Below is a small trained network, with its code and all its weights. Each question gives an input and a target symbol and asks what happens when units are switched off, that is, made to give their printed mean instead of their output.

import numpy as np


def w(rows, s, z=0):
    codes = np.array(rows[::2]) - 128.0
    scale = np.full(codes.shape[1], s)
    scale[-1] = z or s
    return codes * scale


def norm(h):
    return h / np.sqrt((h * h).mean(-1, keepdims=True) + 1e-5)


def f(y):
    return y / 2 * (1 + np.tanh(0.7978845608 * (y + 0.044715 * y**3)))


def softmax(a):
    e = np.exp(a - a.max(-1, keepdims=True))
    return e / e.sum(-1, keepdims=True)


def log_softmax(a):
    a = a - a.max(-1, keepdims=True)
    return a - np.log(np.exp(a).sum(-1, keepdims=True))


def net(x, mask):
    ids = ['ΞΨζλμστ'.index(c) for c in x.split()]
    T = len(ids)
    res = E[ids] + P[:T]
    u = 0
    for l in range(2):
        q, k, v = (norm(res) @ M[l].T for M in (Q, K, V))
        z = softmax(np.where(np.tri(T) > 0, q @ k.T / 4**0.5, -1e9)) @ v
        res = res + np.where(mask[u], z, O[l][:, -1]) @ O[l][:, :-1]
        u += 1
        y = f(norm(res) @ A[l][:, :-1].T + A[l][:, -1])
        res = res + np.where(mask[u : u + 4], y, B[l][:, -1]) @ B[l][:, :-1]
        u += 4
    return log_softmax(norm(res)[-1] @ U[:, :-1].T + U[:, -1])


Q, K, V, O, A, B = {}, {}, {}, {}, {}, {}
E = w([
[81,98,200,106,179,190,148,133,102,122,128,98],'Ξ',
[151,136,80,155,161,209,149,84,117,74,159,154],'Ψ',
[101,201,137,255,84,106,129,87,248,69,77,170],'ζ',
[95,148,106,133,196,95,213,75,128,144,148,99],'λ',
[145,66,86,176,151,114,202,130,72,40,173,149],'μ',
[138,130,174,119,112,51,143,142,150,165,107,114],'σ',
[206,119,129,91,151,145,69,188,118,172,81,157],'τ',
],0.021)
P = w([
[13,129,126,62,88,109,166,110,150,106,147,8],'0',
[138,188,86,151,158,79,144,151,76,149,164,141],'1',
[170,164,82,161,113,99,190,132,152,106,107,169],'2',
[175,127,108,132,193,130,87,136,149,201,181,212],'3',
[54,122,178,141,177,128,206,111,63,82,119,141],'4',
[120,118,172,164,157,146,122,183,100,136,133,156],'5',
[186,110,110,111,152,123,145,126,139,111,120,189],'6',
[164,153,123,183,150,100,102,135,157,140,135,174],'7',
[116,108,119,136,178,126,138,127,103,124,155,148],'8',
[96,154,134,200,183,144,147,121,129,143,141,176],'9',
[96,87,123,183,180,116,112,153,128,217,93,161],'10',
[59,157,129,182,163,98,119,146,124,119,134,147],'11',
],0.015)
Q[0] = w([
[196,135,114,99,33,46,83,164,163,124,73,142],'0.h0',
[221,37,98,48,182,207,152,98,76,97,158,158],'0.h0',
[37,199,85,207,157,126,174,19,184,92,119,130],'0.h0',
[141,103,50,167,120,165,187,159,101,4,146,127],'0.h0',
],0.043)
K[0] = w([
[121,179,210,12,170,152,168,156,46,169,131,48],'0.h0',
[252,105,179,208,106,137,111,205,107,109,68,253],'0.h0',
[39,114,128,142,103,173,239,70,153,5,138,57],'0.h0',
[117,105,125,221,146,82,175,169,44,28,123,165],'0.h0',
],0.04)
V[0] = w([
[111,214,145,189,139,222,170,100,100,73,115,150],'0.h0',
[169,129,209,218,213,110,188,139,108,134,120,254],'0.h0',
[155,72,47,188,130,127,90,190,116,67,158,179],'0.h0',
[157,180,116,109,105,216,51,128,131,138,63,135],'0.h0',
],0.038)
O[0] = w([
[104,214,58,149,90,120,164,250,171,149,112,123,195],'0.h0',
[249,80,154,135,152,6,136,197,164,172,158,138,199],'0.h0',
[103,176,44,64,178,102,130,63,95,153,162,213,155],'0.h0',
[80,159,125,94,135,202,8,137,128,196,87,111,1],'0.h0',
],0.021,0.028)
A[0] = w([
[115,210,128,194,87,93,154,162,214,132,80,218,196],'0.n0',
[195,108,163,133,162,127,2,127,122,164,122,151,6],'0.n1',
[112,115,71,92,146,174,133,109,11,146,187,87,48],'0.n2',
[55,134,137,69,178,212,105,191,67,186,143,19,43],'0.n3',
],0.043,0.0021)
B[0] = w([
[181,2,226,97,83,41,80,75,169,101,74,159,253],'0.n0',
[128,96,127,75,133,72,228,126,206,150,11,65,186],'0.n1',
[161,97,84,82,152,102,183,82,164,92,145,67,143],'0.n2',
[53,97,113,92,114,85,247,171,150,138,73,222,170],'0.n3',
],0.022,0.045)
Q[1] = w([
[126,192,90,137,162,150,104,130,111,168,167,113],'1.h0',
[116,153,118,117,129,136,80,138,101,148,152,132],'1.h0',
[121,220,79,159,146,200,3,183,61,184,212,112],'1.h0',
[164,142,129,111,157,134,101,122,123,145,120,126],'1.h0',
],0.071)
K[1] = w([
[208,106,78,143,244,80,128,201,102,174,178,86],'1.h0',
[145,148,93,112,102,140,135,163,96,138,132,159],'1.h0',
[205,173,56,52,215,84,116,208,73,252,176,95],'1.h0',
[161,137,107,155,132,111,161,118,89,78,127,136],'1.h0',
],0.041)
V[1] = w([
[77,133,171,232,117,153,108,219,135,138,135,28],'1.h0',
[50,161,80,90,175,201,119,169,127,160,106,117],'1.h0',
[102,184,75,94,53,115,119,231,178,160,89,150],'1.h0',
[115,101,223,178,144,151,3,66,160,133,62,179],'1.h0',
],0.056)
O[1] = w([
[203,176,141,116,129,254,118,177,99,99,150,121,227],'1.h0',
[140,202,111,167,115,89,177,155,72,125,144,145,19],'1.h0',
[115,245,157,87,164,99,129,104,111,153,117,62,61],'1.h0',
[194,79,118,180,130,111,94,154,84,163,20,128,253],'1.h0',
],0.039,0.036)
A[1] = w([
[114,126,191,107,156,253,80,135,223,76,194,132,58],'1.n0',
[40,80,100,191,84,24,178,140,73,183,45,139,89],'1.n1',
[44,209,176,186,127,8,117,52,139,129,122,75,68],'1.n2',
[215,235,118,129,144,224,129,178,51,109,89,90,7],'1.n3',
],0.046,0.0015)
B[1] = w([
[165,97,102,62,93,174,90,132,58,226,180,124,206],'1.n0',
[190,41,129,29,191,76,94,165,93,81,146,143,254],'1.n1',
[83,142,154,244,6,135,127,155,80,171,93,89,186],'1.n2',
[126,151,156,211,253,102,90,170,233,74,91,148,231],'1.n3',
],0.03,0.044)
U = w([
[128,156,166,142,179,152,143,171,163,81,133,90,2],'Ξ',
[108,162,154,160,105,137,171,145,95,195,121,103,215],'Ψ',
[147,112,128,88,159,127,114,127,131,170,45,61,44],'ζ',
[159,122,176,77,101,179,119,159,86,168,207,56,60],'λ',
[81,127,135,136,122,125,126,101,182,127,151,136,174],'μ',
[139,88,154,254,83,142,77,108,122,124,60,134,147],'σ',
[137,119,132,112,175,102,172,145,47,125,169,162,239],'τ',
],0.0054,0.0017)

Each question gives the input, a string of symbols that net reads in full, and the target symbol t.
The units are the heads (4 rows each of Q, K, V and O) and the neurons (one row each of A and B). Each row of codes is followed by its name. A weight is (code - 128) times the scale printed after its matrix; where a second scale follows, it is the last column's (O, A, B and U).
mask holds one flag per unit, layer by layer, with each layer's heads first. A switched-off unit (its flag False) gives its mean, the last column of its rows in O or B, instead of its output. The means were averaged over made-up inputs and are rounded, as every weight is.
A unit's drop is (log p(t) with every unit on - log p(t) with that unit switched off) / (log p(t) with every unit on - log p(t) with every unit switched off).
The circuit of an input: a set's keep is (log p(t) with only the set's units on - log p(t) with every unit switched off) / (log p(t) with every unit on - log p(t) with every unit switched off). Starting from all 10 units, units are removed one at a time, each time the one whose removal leaves the highest keep (on an exact tie, the one counted first), for as long as the keep stays at least 0.8.
circuit, biggest first: the units of the circuit, biggest drop first
k most important neurons: the k neurons with the biggest drops, biggest first
top k neurons in layer l: the k neurons of layer l with the biggest drops, biggest first
drop of u: that unit's drop, to one decimal
input λ ζ ζ μ Ψ ζ Ξ σ Ξ, target λ: circuit, biggest first : [0.h0, 1.h0, 1.n0, 0.n0]
input μ λ τ σ, target μ: circuit, biggest first : [1.h0]
input λ τ τ Ψ Ξ σ μ, target λ: 2 most important neurons : [0.n0, 1.n0]
input λ ζ Ξ τ ζ Ψ, target λ: circuit, biggest first : [0.h0, 1.h0, 0.n0, 1.n0]
input λ ζ λ Ψ ζ ζ, target λ: circuit, biggest first : [0.h0, 1.h0, 1.n0, 0.n0]
input Ξ τ σ ζ Ψ σ, target Ξ: 2 most important neurons : [1.n3, 0.n0]
input Ψ ζ Ξ σ μ, target Ψ: 3 most important neurons : [1.n2, 0.n3, 1.n3]
input Ψ σ Ξ μ Ψ, target Ψ: 2 most important neurons : [1.n2, 0.n3]
input λ σ μ τ τ λ, target λ: circuit, biggest first : [0.h0, 1.h0, 0.n0, 1.n0]
input Ξ Ξ μ σ λ μ τ λ, target Ξ: circuit, biggest first : [0.h0, 1.h0, 1.n3, 0.n0]
input Ξ τ σ τ Ξ λ Ξ, target Ξ: circuit, biggest first : [0.h0, 1.h0, 0.n0, 1.n3]
input τ ζ μ Ψ, target τ: 3 most important neurons : [0.n0, 0.n3, 1.n1]
input λ μ τ, target λ: top 2 neurons in layer 0 : [0.n1, 0.n0]
input Ψ ζ λ, target Ψ: 2 most important neurons : [0.n3, 1.n2]
input Ψ σ σ σ Ξ, target Ψ: circuit, biggest first : [0.h0, 1.h0, 1.n2]
input Ξ Ψ σ Ψ τ ζ Ξ Ξ μ τ, target Ξ: top 2 neurons in layer 0 : [0.n1, 0.n0]
input Ψ λ σ Ψ ζ ζ σ σ σ Ξ μ Ξ, target Ψ: 2 most important neurons : [0.n3, 1.n2]
input Ξ τ Ξ, target Ξ: 3 most important neurons : [1.n3, 0.n0, 0.n3]
input Ψ λ Ψ ζ Ψ λ Ψ σ, target Ψ: 2 most important neurons : [0.n3, 1.n2]
input λ Ξ μ τ τ, target λ: most important neuron : [0.n0]
input Ξ μ τ ζ, target Ξ: 4 most important neurons : [1.n3, 0.n0, 0.n3, 1.n2]
input μ σ μ, target μ: most important neuron : [0.n0]
input τ λ τ λ ζ Ξ τ μ λ ζ, target τ: 3 most important neurons : [1.n1, 0.n3, 0.n0]
input λ ζ μ, target λ: drop of 0.h0 : 1.3
input Ξ τ τ τ λ μ, target Ξ: drop of 0.h0 : 1.4
